Each row has a hidden value; after the row comes its grade, the name of the range that the value falls in. Each part has its own.
[ 138  -40  -45 -129   34  135 -262 -109  -58   33  -17   74   63   13
 -219  -45   50   70   61   58   13 -403  169   11   45  125 -275 -115
  -17 -102 -127  -83  124  120  336   81  -32  107  163   -6   16  -33]
Z80
[ -40 -141   20  123   76  -33  114  101  -32  -52  -13  -59  -42   47
    5  -44  -57  -14   23   93   93 -117  -91  -24  105  -55   67  127
  136  -73   71   -2 -205   36    0   52   19   16   92 -127  -82   15]
Z423
[ -62  275 -139 -225   61   62 -104   -2  179  -69 -153  131  223  147
 -145  151  -35   87 -169 -165   23   65  112   91 -136   74 -105 -255
  -27   -7   85  -16   81 -120  128  141   65  147 -146  214  -93   68]
Z891
[ -16   92 -163 -210   90   99 -137  -44   30  -51  -31  111  167   20
 -137   40  -27   54 -124  -37   46 -142  144   25    3   62 -151 -102
   25  -55   28  -39   70   17  186   94  -33  152  -16   52  -11   40]
Z80
[  39 -164   76  247  -25  -79  141   86 -112  -52  -19  -53 -127   94
   17 -100  -36  -71  176  141   48 -196  -61  -37  127  -68   19  145
  132 -144   40    6 -217   87  109   -5  111   11  158 -177  -91   51]
Z423
[  27 -278   28   59  150   39  -31   41  -33  -19   38 -129 -126  -91
  -39 -112   16    1  -15   94   65 -221  -71  -67  134  -51   68  143
   70  -44  -42    6 -133  118    8   36 -100  -37  153 -135    5  -36]
Z423
[ -20   68 -124  -22   37   60   57  -55  -39  -29  -89    4  116  149
  -79   14 -109   -2  -16   31   53 -109   85   40   42  -29  -35  -66
   33  -98  107  -69  -64   16  176   22   70  108   80  -57 -127   94]
Z423
[ -28  305  -44  -70 -264  -26 -130  -33  -62 -178  -44   97  -44  -48
   42  -10   37 -183   11 -168  -56  107  142   28 -165 -113  -81 -172
 -249 -113  169   22  104   68  266  -39   88  234  -45  -43   23   88]
Z593
[   6 -108   28   31  -32  -94  -58   86 -103 -144   63   80  -75 -104
   16 -108   39  -74   36  -10   44 -177   42  -24   61  -24 -108  135
   45 -179   45   31  -23  152  194   18  -37  120   30 -139   56   -9]
Z423
[ -35  450 -435 -498  143  325 -204 -226  143   80 -171  102  378  206
 -264  224 -135  116 -235 -106   54  -30  277   64  -81  113 -163 -408
  -88   63   17 -130  223 -161  215   80   25  201   -4  306 -122  196]
Z883
[-100 -142   86   46  140   57  -47  -48  181  -53 -203 -181  -67   17
   -1  -82   33   62  -99 -106  -26   82  -45  135 -204   20  206 -115
 -235    7   66    5  -72   91  -46  108 -155 -176   -1    4  -40 -127]
Z327
[ -53  110 -219 -125  110   18   37  -72   54 -130 -120  107  197  129
  -81   20  -90   14 -172 -115  -12   -1  209   76  -26  -10  -57  -94
   24 -125  152   -7   10   13  214   23   59  123 -121   52  -75  147]
Z80
[  24  -88 -100 -119  227   95 -109  -17  144  -52  -50  -17   47  -16
 -148   -4   29   84 -192  -51  -17 -102   61  -27   27    1    7  -57
   55   28  -32   34  -28    4   33   93  -35    8  -53   91    0   36]
Z883
[  35   16  -56  138   26   82  137   66    7  112  -89 -178 -156  209
  -19   42  -91  -52  188  184   96  -92 -143 -115  122  -52  136   26
  121   42  -70   -8 -222 -107  -75  -19  174  -67  256   44 -172  175]
Z891
[  11  -97  212  330  -57 -150  150  141   75 -111 -143  -88 -168  150
   29  -57   30  -45  118   -6  -40   35 -135   27  -56  -92  133    8
   22  -72   88   76 -247    1    4   58  185  -63   -4  -57 -129    6]
Z593
[ 123 -262  223  175   58   57 -121  140   23   34   76 -129 -199  -88
 -131  -57  121   39   93  193   27 -296 -221 -141  137  -46   18   59
  139   96 -146   32 -219   24  -89  146   27  -23  188 -116   -3 -121]
Z883
[ -30 -151 -131  -37  198    1   35  -11   36 -102  -53  -24    2    2
  -19  -84  -36    4 -128  -47   19  -80   89    1   58  -25   52   92
   57 -111   46   35  -61   93   90    3  -59  -16  -25  -12   -8   83]
Z423
[  98 -430   28   27  313   49 -109  -41   76  -39  -38 -111  -74  -71
 -142 -171   78  112 -113   11  -31 -303   56   -4   95   37   19   92
   52  -78 -118   31  -59  180  101   73 -147 -137   57  -40   44  -74]
Z423
[  51 -117  141  269   -4  -55  116  145   46   -3  -85 -137 -206  138
   -7  -26   10  -37  167  106   25  -76 -177  -65   57  -68  123   57
  105   -6  -31   54 -252  -39  -57   42  170  -77  128  -22 -127   50]
Z891
[   3 -229  240  302   19 -273  140  353   65 -118  -22   56 -194   81
   48  -46   62    8  181   48   86 -113 -215  -38   69   53   -8  248
  287 -134  -32  132 -249   -9  -51  125  126  -57  -32    8  -54  -26]
Z883
[ -10  -66  -68   49  117   61   90  -33   -2  -10  -93  -74   65  143
  -84  -16  -92   31  -31   68   49 -128   16   25   74  -43   47  -20
   72  -61   76  -51 -143   16   85   42   50   19   96  -74 -138   57]
Z423
[  80 -287   35  135  221   27   14   60  130   11  -82 -211 -242   26
  -45  -94   52   19   10   39  -16 -113  -96  -94   84  -39  184   95
   68   25 -137   93 -171   28  -88   13   13 -202   99   69  -34   60]
Z891
[ -33   18 -260 -126  185  130   18  -78   68  -80  -33  -85   10  -24
  -36  -15  -60  -55 -230  -46  -26   48  101  -86   66 -153  153  -22
    5   36   76   44  -78    1   -2  -50    6   39  -32   28  -18  198]
Z883
[ -76   28   40   48  -31   57  -26   -3   57  -21 -121 -147 -122   26
   46  -31   -2  -51   33  -23   26   70  -68   39 -128  -39  150  -85
 -190    7   65   -7  -77   34  -21   42  -41  -55  101  -23  -55  -22]
Z327
[ -18  109   26  -32  -47   22 -117  -18   85 -121  -97    1   -6   -8
  -50   -4   52  -29  -89 -133  -59   60   52   51 -146  -61    8 -176
 -169  -19  103   23    7   28  118   71   29   87  -67   10  -19   -9]
Z593
[   3 -265  179   62   59  -47 -118  196  -43  -52  119   11 -100 -165
  -42  -79   83   40   48  112  128 -288 -158  -55  109   45  -86  184
  148  -57  -56   13 -118  110   -3  163 -132   49  111 -158   59 -181]
Z423
[-115  104 -139 -147   10  107 -115 -145   60 -106 -127 -119  -81  -96
   77  -75    2 -107 -148 -186  -45  184  122   64 -204  -85  166 -142
 -365  -25  127   13   85  121   79  -47 -152  -16   -8    5   42   46]
Z327
[  41   28  -24  387 -179 -147  341   50 -135 -183  -53  -96 -234  144
  134 -110  -76 -284  146   58 -102   98   -6 -115  113 -351  209  112
   69 -132  217  105 -327   33   99 -199  370   77   42 -216 -138  308]
Z883
[ -28  -65 -121  -77  134   75  -27   13   10  -39    5  -19   14  -23
  -47  -21  -37    4  -86   40   65 -121   25  -48   80  -17   13   50
   78  -25   15    3  -70   34   32   45  -50   45   54  -22  -11   57]
Z80
[-153  258 -280 -154  101  176   78 -175  150   21 -293 -156   88  241
   17   76 -164  -17 -120 -126   24  247  113  117 -189  -18  220 -246
 -250   14  143  -58    8  -75   24  -29   -1  -73   31  174 -173  186]
Z327
[ -25   26  -41 -190   80   -6 -245  -57  161 -225  -85   69   15 -157
  -59  -66  128   -2 -280 -311 -122   93  192   80 -203  -28  -25 -158
 -240  -70   84   88  157  120  181   62 -114   71 -238   92  117  -27]
Z593
[   4 -201   51  192   62  -55  117  128  -41  -49    7  -64 -126   37
   18  -79  -25  -36   92  134   69 -159 -107  -69  135  -53   64  179
  175  -74   13   37 -233   53  -10   35   53  -23  114 -123  -58   35]
Z80
[ -92    9 -138    3  274   22  190   72  258  -19 -220  -89   76  261
  -58  100 -112   98 -159  -61   48  136  -56   29  -12    0  206  -48
  142   41   62   48 -190 -169 -145   86  102 -112 -101  220 -191  155]
Z891
[  44 -129   18  117  134   36   35   21  124  -31 -108 -165 -138   67
  -55  -43   21   -2  -40   -2  -45  -17  -59  -50   18  -95  173  -24
    8   34  -17   64 -169   -9  -47   23   78 -100   36   35  -75   73]
Z891
[   3  114 -170 -317   -3  119 -300  -75  -83  -68   72  154  113 -154
 -112  -11   28  -11  -97  -56   64 -223  201   -3    4   65 -257  -77
  -80 -102   -5  -57  207  122  293   54 -145  237   50  -20  104   -5]
Z423

New part:
[-300 -142  188  -68 -163   78  202   50  136 -108 -227 -143  -57 -348
  431  160  -15   79  150  188 -534  311  210  104 -278  -18   -2 -263
  -58  143   18  -23   24  -67  308 -323   84  -65 -262  125   98   41]
(76)
[-180 -193 -517  294 -172  -43  307  -79 -107  549 -174  138 -303  104
  204 -256  320 -355  231  113  146 -136  150 -153    0 -148  -49  370
   47   10  386  116 -109 -205 -111  247 -333  -47 -367  -85  -61  -44]
(73)
[-250  100   80 -135 -263  123   99  161  313   -9 -289 -135  243 -277
  481  160  132  -63  126  208 -127  227  318   32 -448   99   57  -93
   11  277   80  -94   18   67  145 -367   65 -102 -473  211   70  146]
(76)
[ 107   23  -88  187  119  -67   32 -169   81 -153 -215 -276 -359 -175
   79   11   93  355   17  212 -435 -102 -394  247   86   55  -20 -503
 -102 -310 -119 -228 -332  -76  342  126 -332  -30   23 -278 -424  369]
(84)
[  51   -2 -293  227 -109  176   -2  -72   31  251  163   30 -166  199
 -122  -60  274  -67   32 -151  187 -190 -160  -34   42  -98  -71  266
   17   43   98   82 -122  -80 -263  144 -147  183  -61 -152 -162   89]
(75)
[ -97 -157 -184   35  165  -47  165   17 -130  123  -15  -94 -323 -125
   -8  -35   52  172  156  191 -475   24 -213   48 -193   75  104 -132
   -9   43  126   91 -159 -138  207  226 -138   90  -38  -86 -224   24]
(84)
[ 472  -60 -502 -109  107 -219  167 -106  246 -314 -106  -94 -274   22
   53  -67  -13  446  -28  122 -180 -164 -338  149 -169  175  186 -438
  -64 -339 -199 -386 -177   -9  194  290  -10 -149  128 -491 -267  -30]
(77)
[ 244   32  277 -273 -198  170 -124   78  594 -607   76 -221  285 -198
  270  327  -81  475 -203 -144 -304  163  -32  275 -259   42   22 -475
 -126   88 -337 -294  156  157   83 -577  407   77   45  -78  176  151]
(79)
[ 143   -4  102 -406  -66   30  -49  204  430 -408  157 -224  184 -179
   84  253 -100  390  -93  -52 -405  195 -111  106 -470  162  195 -342
  -87  237 -183  -92  161  126   86 -331  383  159   62  -29  159  -14]
(77)
[  -6  103 -159 -664 -103 -518   -1  452  619 -178 -100 -501  191 -308
  154   87  -33  132  -27  242 -491  221 -151 -184 -726  346  458 -412
 -166  327   85  -11  240  181  218 -269   94  169 -166   63  317   60]
(75)
[  -8  582  -66 -413 -274  -60 -196  255  702 -151  -30 -531  335  -56
  -77  198  238  -17  -70   59   84   70 -212 -184 -591  351  265 -156
 -105  286 -123  -45   -1  319  -67 -254    1  206 -168   38    7  252]
(77)
[-142 -211 -358  227 -244   92  232   -4   -7  438 -133  211  -66   53
  354 -151  277 -288  168   32  208  -76  318  -66  -66 -177  -79  374
   76  134  349   53    2 -153 -167    3 -133  -54 -439   20   67  -19]
(73)
[-108 -831 -233  410   98  368  548 -239 -618  236   82  626 -534   18
  328 -116  -91  118  311  -44 -376   80  344  217  110 -363 -199  273
  162  -33  211   86  -36 -458   61  263  224 -169  -70 -132  -59 -489]
(76)
[-144  -30 -138  752  -97  519   82 -401 -316  411  -42  186 -382  186
   33  -81  403 -137  159  -80  240 -261  -43  171  431 -296 -395  337
   93 -184  103   42 -427 -240 -158  235 -414    9 -179 -150 -510  274]
(73)
[-420  237  375  196 -364  566 -117   36  185  161  -60  -99  291 -139
  277  258  312 -207   84  -49  105  157  288   75 -159  -94 -217  226
   49  386   66  111  -70   50 -123 -488   -3  130 -439  335  -35  342]
(76)
[-491  571  150  -30 -439 -169 -121  101  584  152 -424 -730   77 -278
  198  108  414 -365   60  276 -136  128 -103 -207 -200  113   12 -222
 -210  136   83   76 -141  170  163 -403 -547  148 -448  186   -8  608]
(73)
[ -39  662   -6 -350 -297  123 -204  194  677 -160  -23 -466  402  -19
  -73  250  279  -29  -54   29  193   73 -148 -155 -603  351  208  -88
  -66  312 -173  -57  -55  343 -109 -269   50  168 -191   66  -73  244]
(79)
[ 116   54 -108  190  124  -63   24 -172   87 -147 -228 -279 -346 -168
   77    8  109  355   23  229 -398 -121 -399  250   74   74  -14 -496
  -90 -320 -122 -245 -356  -66  342  148 -350  -46    5 -282 -460  386]
(84)
[   3 -157 -504  197  -94  -22  149    1  -33  443    2  127 -185  150
   72 -205  284 -193  120    6  188 -196   13 -106  -39  -94    2  339
   51   69  320   88  -68 -145 -211  225 -223   72 -252 -113  -65    2]
(84)
[ -92  793  -15 -373 -418 -225 -277  193  909 -161 -158 -818  267  -88
 -115  190  346 -147 -121   90   79   49 -363 -274 -448  335  222 -294
 -236  157 -177  -51  -54  378  -26 -346 -268  260 -174   -2   17  473]
(77)
[  28  -24 -289 -164  -30 -185  214  -35  193 -106   47 -237 -334    8
 -123  -24   24  138   72   50 -393   52 -289 -115 -246   98  172 -209
 -122  -61  -85   42  -32  -23  124  170   -9  101  149 -265  -25 -180]
(79)
[ -66 -144  -13  181 -133  179   82  -20   80   87 -145   49    1 -133
  389   33  152   47   64   62  -95    2  167  179  -33 -118 -110  -22
   17   65  118  -98  -63  -95   47 -191  -58  -43 -306   26  -52  203]
(73)
[ 120  127   56   -9 -150  412 -211  128  271  -37  181   27  355   20
  102  199  184  137  -86 -174  219  -41   45  154 -247   29  -31  135
   72  312  -18  -75    3   98 -254 -284  203  166 -199   77  -61  228]
(75)
[ 130 -264 -440 -297 -252  -25  149  259  275  169  315  197  170  185
   83  -53   74 -121    7 -241  182   27  215 -222 -447  -38  194  412
   36  413  226  145  371   -1 -405 -107  391  189 -137  -22  461 -408]
(77)
[ 252  -58 -486  -96 -216    7   46  116  297  144  155  117  110  214
   56  -76  200  -64  -34 -169  359 -154   41 -109 -249   -7  108  289
   31  167  129  -47  119   25 -356   14  125   99 -162 -156  137 -110]
(77)
[  91   29 -581   14 -213   -7  194  -46  177  251  118   51 -150  306
 -109 -146  265 -202   82 -118  308 -155  -51 -244 -194   -2   83  348
    7   50  104   78   -8  -20 -311  249  -36   84  -74 -239    3 -236]
(79)
[ 179 -270 -780 -213  -43 -249  245  274   89  407   58  246   31  152
  152 -248  153 -146  126   64  227 -137  153 -221 -485   97  301  385
  108  281  424   49  163  -71 -251  268   78   14 -311  -90  174 -298]
(75)
[-354   72  368  388 -162  305  106 -327    9 -160 -270 -304 -397 -265
  203  190  124  113  131  124 -535  171 -109  239  230 -156 -295 -388
 -122 -237 -225  -67 -335 -122  364 -195 -281  -40  -69  -64 -321  347]
(76)
[ 143  358  -74 -475 -202   69  -86  268  641 -290   -6 -244  463  -84
  139  234   92  176  -73   38   71  116   19  -27 -701  334  272 -169
  -22  326 -146 -186   94  291  -44 -306  317   49 -193   38   75   53]
(79)
[-205 -379 -270  258   59  -75  346 -128 -268  295 -111   44 -541  -83
  137 -165   90  -13  235  172 -455    6  -53   13   57 -145  -41   -6
  -15  -94  235  135 -144 -287  199  262 -253   -3 -100 -134 -133  -73]
(73)
[-163   28   43  194  114  146   98 -117  -88   -1 -206 -173 -277 -220
  125   71  109  224  156  267 -446   33 -183  204  -84   73  -35 -292
   -8  -80  -21  -63 -337  -94  341  102 -237  -37 -115  -59 -430  269]
(73)
[-646  427  330   83 -437  250  -62   51  307  223 -205 -457   92 -207
  141  213  363 -399  150  103 -108  250   96 -166 -219    2 -106   80
  -88  328   69  246 -107   90   25 -420 -275  192 -414  323   -5  382]
(76)
[ 222 -225 -111  411  -42  565   15 -284 -162   17  408  299 -246  301
 -172   49  143  211  -25 -413  141 -196 -140  223  272 -281 -272  276
   72  -71 -129   13 -137 -172 -336  116  155  172  196 -274 -231  -69]
(77)

[ -32  170 -134  135 -350 -248  158 -106   15 -169  344  -19   55   24
 -430 -266  212   54  -67 -261 -143  -65  -41  -38   79    5  213 -200
 -244   37   69 -604 -203   15  149 -200  -33  266 -158  118  186   19]
M
[-174 -261   -1  193  140  412  -85  -83  169   92 -235  -50 -117 -150
  197   53 -154    6  339  324  -61  187   50 -152 -320  233 -125  -30
   16 -188  -98  418  456 -148   91  -83  -12  151  -34 -119  -82  293]
C
[  62  115 -115  312  -21 -179   56  110  150  -88  306 -171  -21   53
 -336 -175  315  191  -30 -122  -27  269  123   21   28  -13   30  -58
 -260  218 -278 -416 -197  254  161 -419 -238  261 -249  105  363  184]
G
[-168    0 -133 -193  159   52  108 -451  413  162 -158  350  147  129
  -21  416  -35 -712  -52  563  192  106  121 -404   37   23  -48  -56
  233 -283 -127   86  169   48   -3  140  259 -619  -56   30 -472   48]
F
[-384   76   81 -228 -302 -251   96 -125 -206 -404  -30  222  204  192
 -164 -401 -388  320  115 -305   66 -313   19 -225   70  397  640   11
   16  -43  425 -540  176 -512 -271  142 -205  265 -146   54  -25    2]
C
[-238  -49 -406  208 -346   46  -54 -344  401  -13  -86   37  -94 -316
   19   96 -128 -618   58  283 -114 -188  -55  -25   88  139  172   13
 -134 -394 -156   75   86 -212  538  -39  233   75  -33  -51 -279   15]
Y
[-286  302  -55 -369 -169 -263  140 -509 -194 -317  137  266  434   51
 -431 -204  -23 -184  -38  -73  -70   36 -175 -356  298  -36  103  -26
  244 -173  236 -603 -138 -214 -314  164   43 -217  138  124 -411  183]
U
[ -96  104  142  121 -223 -159  273   14  -51 -149  161  192 -148  179
 -336 -354  -21  450  194 -333  138 -130   87 -255  -58  366  351 -249
 -184    6  206 -419   73 -221  -57 -153 -284  368 -317   59  167  116]
C
[ -62    5 -142   72  167   69  162 -254  601  267  -89  125  150  140
   20  306   28 -649 -396  370  150  -91  306 -144   93 -129  -81   42
   59   27 -306   45    5  252  211   18  127 -522 -116  298   42 -236]
F
[ 117   48   15   81   43   23  204 -185  585  270  -94  -66  127   33
   39  256  -78 -541 -278  203  -15    6  267 -107   84  -13 -184   63
  -30   43 -387  166  -30   40  265 -112  108 -352 -127   87  178 -302]
G
[-175  131  168 -332 -190   49  136 -346 -327 -205   69 -130  657    4
 -208 -371 -143   35 -251 -322 -481 -170 -157  -74   54 -229 -113   -3
  206  107  402 -433   -9 -258 -387  256  105  -38  320  255  149 -165]
U
[ 118 -192  122  191  330  303   61   25  341  283  -69  -47 -122   68
   76  257   97  -43  220  375   57  455  207 -238 -362  126 -306 -136
  -39    4 -301  356  322  160   52 -274   10 -101 -197 -142   83  215]
M
[ -97   -7 -218   34   54  186 -155 -341  264   26 -130 -293  330 -330
   66  146  -36 -571  -91  347 -375  289  -64   34   98 -216 -408  228
  127 -120 -373  216  -12   -5  192  -57  185 -193  251   -1 -102  101]
F
[-262 -364 -111   17   91  481 -271 -171   24    1 -230 -184  160 -221
  288   94 -187 -160  258  424 -324  209  -86  -36 -396   28 -137   32
   91 -193   56  351  525 -146    9   47  248   91  175 -160 -152  246]
X
[   9 -146  203  273  106  194   -2  266 -165  -85  131 -236  -88   47
 -109 -328  103  733  342 -185 -131  356   67  -56 -403  192  -47 -157
 -195  219   24  -96  266   -2 -139 -353 -310  551 -180  -66  432  360]
Y
[ -92  -13 -185  520 -126  178  206 -162  629  267  -90   71 -336 -180
    0   16  -14 -360  -98  129  135 -317  213  -33   71  181    2  -59
 -224 -180 -343  238   16    1  628 -146  -63   89 -220  250  110  -94]
D
[-180   49  194 -358 -182  -57  168 -226 -358 -228  125  108  433  229
 -267 -285  -85  229  -11 -245 -220 -108 -101 -249 -129   17  184 -214
  115   42  542 -539  155 -246 -465  198   78   35   62   95   37  -28]
G
[  75  -89  198  264   -1  137  110  220  -76  -11  210 -242   -5   99
 -165 -322  144  573   86 -276 -174  145  108   -1 -334   65  -30 -193
 -243  299   57 -224  142   74  -53 -308 -208  442 -181   72  564   99]
X
[-200   55  -87  -42   76   60  -27 -214 -201 -183  171  -36  303    6
 -292 -208  218  103   10   24 -198  264 -109 -121  -35 -196 -140  -65
  116   37   93 -389    2  136 -237  -31  -40   25  124  183  -35  345]
U
[-176  280  163 -375 -106 -216  309 -397 -142 -174  124  280  446  242
 -390 -218  -59  -49 -187 -207   -9 -113  -16 -370  202  -26   92 -108
  223    8  315 -584  -88 -172 -404  198   -4 -279   47  238 -128  -56]
U
[ -79  271   62 -266 -394 -261  128 -312 -152 -290  112 -205  564  -77
 -275 -338 -189  -97 -230 -398 -458 -139 -140  -13  286  -86   40  106
   50   66  153 -505 -233 -374 -134   75   38   66  182   95  168 -227]
F
[ -54   32  -85  288   22 -240  -52  251  177 -200  176 -158  -58  116
 -179 -203   80  357   77 -105  120  264  229   25    1  217  302  105
 -276  265 -299 -380  -51  100  127 -447 -383  367 -359    5  382  208]
X
[ -28  -33  512 -331 -287  154  215 -104 -473 -167   22 -207  488   80
  -78 -470 -345  507   67 -533 -541 -179 -135 -135 -300  101  -11 -181
   50  146  627 -254  292 -557 -495  173   70  310  173  -41  372 -230]
X
[ -38   78   54   16    6  -72   30   -3 -134 -174  197 -180  257   79
 -266 -253  139  289   -2 -174 -199  257    6  -50  -47  -59  -42  -34
  -43  201    1 -404  -47   57 -180 -185 -164  185  -37   89  282  175]
G
[ -87  -48  201   63 -108    6   80  115 -121 -164   72 -132  109  111
  -98 -354 -139  498  112 -303 -125  -10   85  -62 -190  217  202  -60
 -136  193  170 -271  184 -218 -149 -142 -215  394 -150   15  385   28]
Y
[ -65  224   48 -218 -452 -244  120 -281 -198 -296  162 -168  423  -94
 -307 -332 -132  -16  -58 -378 -453  -88 -196  -54  165    3   95  -23
  -28  -23  223 -501 -157 -400  -97   16   76  194  119  -22   98 -120]
G
[-245   32 -183   16  -63 -266  -76   14    1 -313  166   44  124  167
 -230 -171   45  167   47  -10   92  130   81  -86   33  137  434   39
 -107   94    6 -560   10   23  -55 -174 -178  188 -221   40   54  221]
M
[-249  220   88  -46 -543 -161  157 -289 -248 -370   19  -38  155 -234
 -267 -571 -328  258  183 -511 -303 -297 -227 -104  212  323  237   -6
  -44 -210  289 -345  -64 -689  -19   66 -168  513   84   10  -16   48]
D
[-234    9 -223    6   27 -136 -229  -45 -163 -358  162 -106  175  -14
 -238 -158  153  192  244  110 -111  467  -97  -71  -31   32  138   51
  -18   -1  -61 -423   28   51 -131 -218 -141  242  -42  -84  -90  515]
G
[ -30  -97 -185  478 -129  182  159  -69  627  278  -52   -4 -267 -108
   61   85   -7 -372 -155  154   64 -289  254   23  -53  115   52  -79
 -270  -66 -296  192   89   68  605 -180   35   66 -247  191  237 -201]
C
[   8  120   37  227  234    3   58   63  163  -20  154 -278  263   52
 -182 -235  176  169 -295 -134  -86  247  223   67  100 -218 -238  177
  -38  422 -352 -269 -193  301  -17 -283 -317   17  -43  342  508   55]
U
[  96  180  -46  117  104  -26  239 -281  710  294  -93  -36  184  -15
  -16  252  -45 -721 -455  212   48  -15  311  -96  303 -122 -290  186
   35   70 -564  143 -211  134  333 -109   48 -517  -76  242  143 -329]
U
[ -58 -230    7  -13   88  373 -254 -165   71    2 -231 -408  248 -337
  262  118 -218 -196  277  338 -478  454 -111   -9 -263   21 -383  160
   90 -139 -207  458  345 -246   31 -102  196   83  221 -322  -63  219]
M
[-139  129  222 -381 -149 -211  164 -185 -189 -248   54   60  471  252
 -207 -238 -223  147  -82 -255 -130  -68   15 -232   45  101  234  -19
  120  107  323 -501   52 -311 -415  130  -34  -47  -12   56   99 -125]
G
[  18  -47  -84  139  -73   73  138 -183  548  229  -74   -5   17  -13
   60  223  -90 -525 -177  231   -9 -107  204  -89  -12   56  -10  -12
 -106  -60 -256  139   80   -8  357  -90  180 -205 -149   41   84 -252]
M
[-187   39 -147    4   72 -148 -186   -4 -114 -323  143 -167  247   28
 -213 -177  109  208  115   35 -112  417  -14  -34   19   -3  100  125
   -7  121 -113 -416  -19   67 -155 -216 -199  191  -43   -6   69  389]
G
[ 157   20   13  191   97  199  291 -213  653  438  -57  -69  130   28
   32  255   62 -626 -470  199  -59 -133  300  -52   30 -211 -363  -29
  -33  111 -366  218  -57  239  328  -58  168 -440  -67  310  310 -412]
F
[-229   42 -269 -127  129  -79   32 -397  579  100 -187  248  231  105
   51  390 -126 -844 -286  532  221  -29  227 -230  236  -29   92  178
  184 -159 -302    4   26   84  150  116  177 -634  -70  159 -319 -119]
F
[-165 -154  173  -73   89  135   31   38 -301 -152  116   93   82  240
 -165 -218   58  539  316  -34  -21  227   -7 -271 -416  169  155 -272
    1   62  366 -304  386  -45 -398  -60  -88  241 -125  -46   59  343]
X
[-274 -129 -147  176 -175  292   69 -331  316  113 -233  105  -68 -215
  127    7 -239 -389   30  206  -66 -345   21 -104  -51  173   51  -41
   -1 -327   19  262  266 -263  319  142  141   29   22  120 -158  -48]
D
